Below are the code and all the weights of a small trained network. Each question names an input and a class and asks about switching units off, where a switched-off unit gives its printed mean instead of its output.

import numpy as np


def w(rows, s, z=0):
    codes = np.array(rows[::2]) - 128.0
    scale = np.full(codes.shape[1], s)
    scale[-1] = z or s
    return codes * scale


def norm(h):
    return h / np.sqrt((h * h).mean(-1, keepdims=True) + 1e-5)


def f(y):
    return np.maximum(y, 0)


def log_softmax(a):
    a = a - a.max(-1, keepdims=True)
    return a - np.log(np.exp(a).sum(-1, keepdims=True))


def net(x, mask):
    res = np.array(x, float).reshape(1, 6) / 4 @ E
    u = 0
    for l in range(2):
        y = f(norm(res) @ A[l][:, :-1].T + A[l][:, -1])
        res = res + np.where(mask[u : u + 6], y, B[l][:, -1]) @ B[l][:, :-1]
        u += 6
    return log_softmax(norm(res)[-1] @ U[:, :-1].T + U[:, -1])


A, B = {}, {}
E = w([
[98,118,128,122,87,119,145,163,2],'x0',
[130,131,128,131,125,126,128,128,128],'x1',
[125,123,129,130,132,131,126,131,128],'x2',
[107,185,208,143,144,101,118,153,103],'x3',
[127,125,127,126,128,132,120,134,128],'x4',
[128,127,129,128,127,133,123,125,127],'x5',
],0.0097)
A[0] = w([
[103,120,127,116,118,123,154,60,117,136],'L0N0',
[126,169,179,118,156,119,133,142,133,109],'L0N1',
[130,62,42,131,79,119,158,119,35,42],'L0N2',
[133,106,111,109,96,132,151,144,6,147],'L0N3',
[126,68,54,112,91,127,165,122,31,29],'L0N4',
[128,78,39,105,107,129,142,115,139,253],'L0N5',
],0.011,0.0045)
B[0] = w([
[128,103,142,141,147,133,133,137,132,145],'L0N0',
[150,139,124,131,131,133,89,130,162,176],'L0N1',
[120,119,108,55,171,128,85,149,206,234],'L0N2',
[35,126,132,158,125,187,175,158,84,250],'L0N3',
[174,155,107,75,85,100,8,154,160,229],'L0N4',
[138,82,123,252,102,182,187,124,91,234],'L0N5',
],0.015,0.012)
A[1] = w([
[92,124,180,142,154,122,112,160,167,195],'L1N0',
[131,193,173,94,157,72,128,116,198,112],'L1N1',
[222,72,140,235,108,103,201,82,92,41],'L1N2',
[39,168,189,126,146,101,216,142,49,133],'L1N3',
[121,129,101,1,89,84,49,136,50,9],'L1N4',
[72,108,97,145,109,167,223,139,70,102],'L1N5',
],0.015,0.0013)
B[1] = w([
[182,106,108,146,116,107,159,99,101,225],'L1N0',
[142,156,164,130,132,98,71,144,129,215],'L1N1',
[179,133,89,64,243,110,250,66,118,253],'L1N2',
[52,180,183,144,131,133,208,190,116,197],'L1N3',
[184,125,157,182,144,96,180,70,135,196],'L1N4',
[199,128,116,118,142,106,88,104,176,215],'L1N5',
],0.015,0.011)
U = w([
[200,97,66,109,229,132,255,35,146,181],'0',
[208,192,208,150,132,32,20,96,151,183],'1',
[68,124,136,92,77,111,128,51,99,8],'2',
[58,122,133,88,91,105,122,52,95,10],'3',
[41,116,130,52,75,85,121,47,88,2],'4',
[73,120,137,77,68,108,129,54,81,2],'5',
[85,48,51,147,79,216,55,204,158,196],'6',
[25,216,226,164,127,118,245,190,93,168],'7',
],0.0094,0.005)

Each question gives the input, the list of numbers given to net, and the class t.
The units are the neurons (one row each of A and B). Each row of codes is followed by its name. A weight is (code - 128) times the scale printed after its matrix; where a second scale follows, it is the last column's (A, B and U).
mask holds one flag per neuron, layer by layer. A switched-off neuron (its flag False) gives its mean, the last column of its row in B, instead of its output. The means were averaged over made-up inputs and are rounded, as every weight is.
A unit's drop is (log p(t) with every unit on - log p(t) with that unit switched off) / (log p(t) with every unit on - log p(t) with every unit switched off).
The circuit of an input: a set's keep is (log p(t) with only the set's units on - log p(t) with every unit switched off) / (log p(t) with every unit on - log p(t) with every unit switched off). Starting from all 12 units, units are removed one at a time, each time the one whose removal leaves the highest keep (on an exact tie, the one counted first), for as long as the keep stays at least 0.8.
units of the circuit, in order: the units of the circuit, biggest drop first
unit that matters most: the unit with the biggest drop
k most important neurons: the k neurons with the biggest drops, biggest first
k most important neurons of layer l: the k neurons of layer l with the biggest drops, biggest first
drop when u is switched off: that unit's drop, to one decimal
input [2,5,-3,1,2,6], class 7: units of the circuit, in order	L0N3
input [6,8,-3,0,-5,-5], class 6: 4 most important neurons	L1N2, L0N3, L0N2, L0N4
input [-1,0,7,7,-6,2], class 1: 2 most important neurons	L0N3, L0N5
input [-5,-8,4,4,-3,3], class 1: 2 most important neurons	L0N5, L0N3
input [1,-3,6,-7,1,0], class 6: 3 most important neurons	L0N2, L0N4, L0N5
input [1,-3,0,5,6,-8], class 7: 2 most important neurons	L0N2, L0N4
input [7,3,8,1,7,2], class 7: 3 most important neurons	L0N3, L1N2, L1N4
input [-7,-6,2,1,2,-1], class 1: 4 most important neurons	L0N5, L0N3, L1N2, L1N1
input [1,4,7,-8,-1,-6], class 6: 3 most important neurons of layer 0	L0N2, L0N4, L0N5
input [4,0,5,1,-4,1], class 7: 4 most important neurons	L0N3, L1N2, L0N5, L1N4
input [-8,-8,-3,3,-3,5], class 1: 2 most important neurons	L0N5, L0N3
input [0,3,-7,6,-2,-6], class 1: 2 most important neurons	L0N3, L0N5
input [5,-4,-6,6,8,3], class 7: drop when L1N3 is switched off	0.2
input [4,4,-4,5,0,-5], class 7: drop when L1N3 is switched off	0.5
input [8,1,4,3,1,3], class 7: drop when L1N2 is switched off	0.1
input [3,-2,-8,3,8,2], class 7: unit that matters most	L1N3
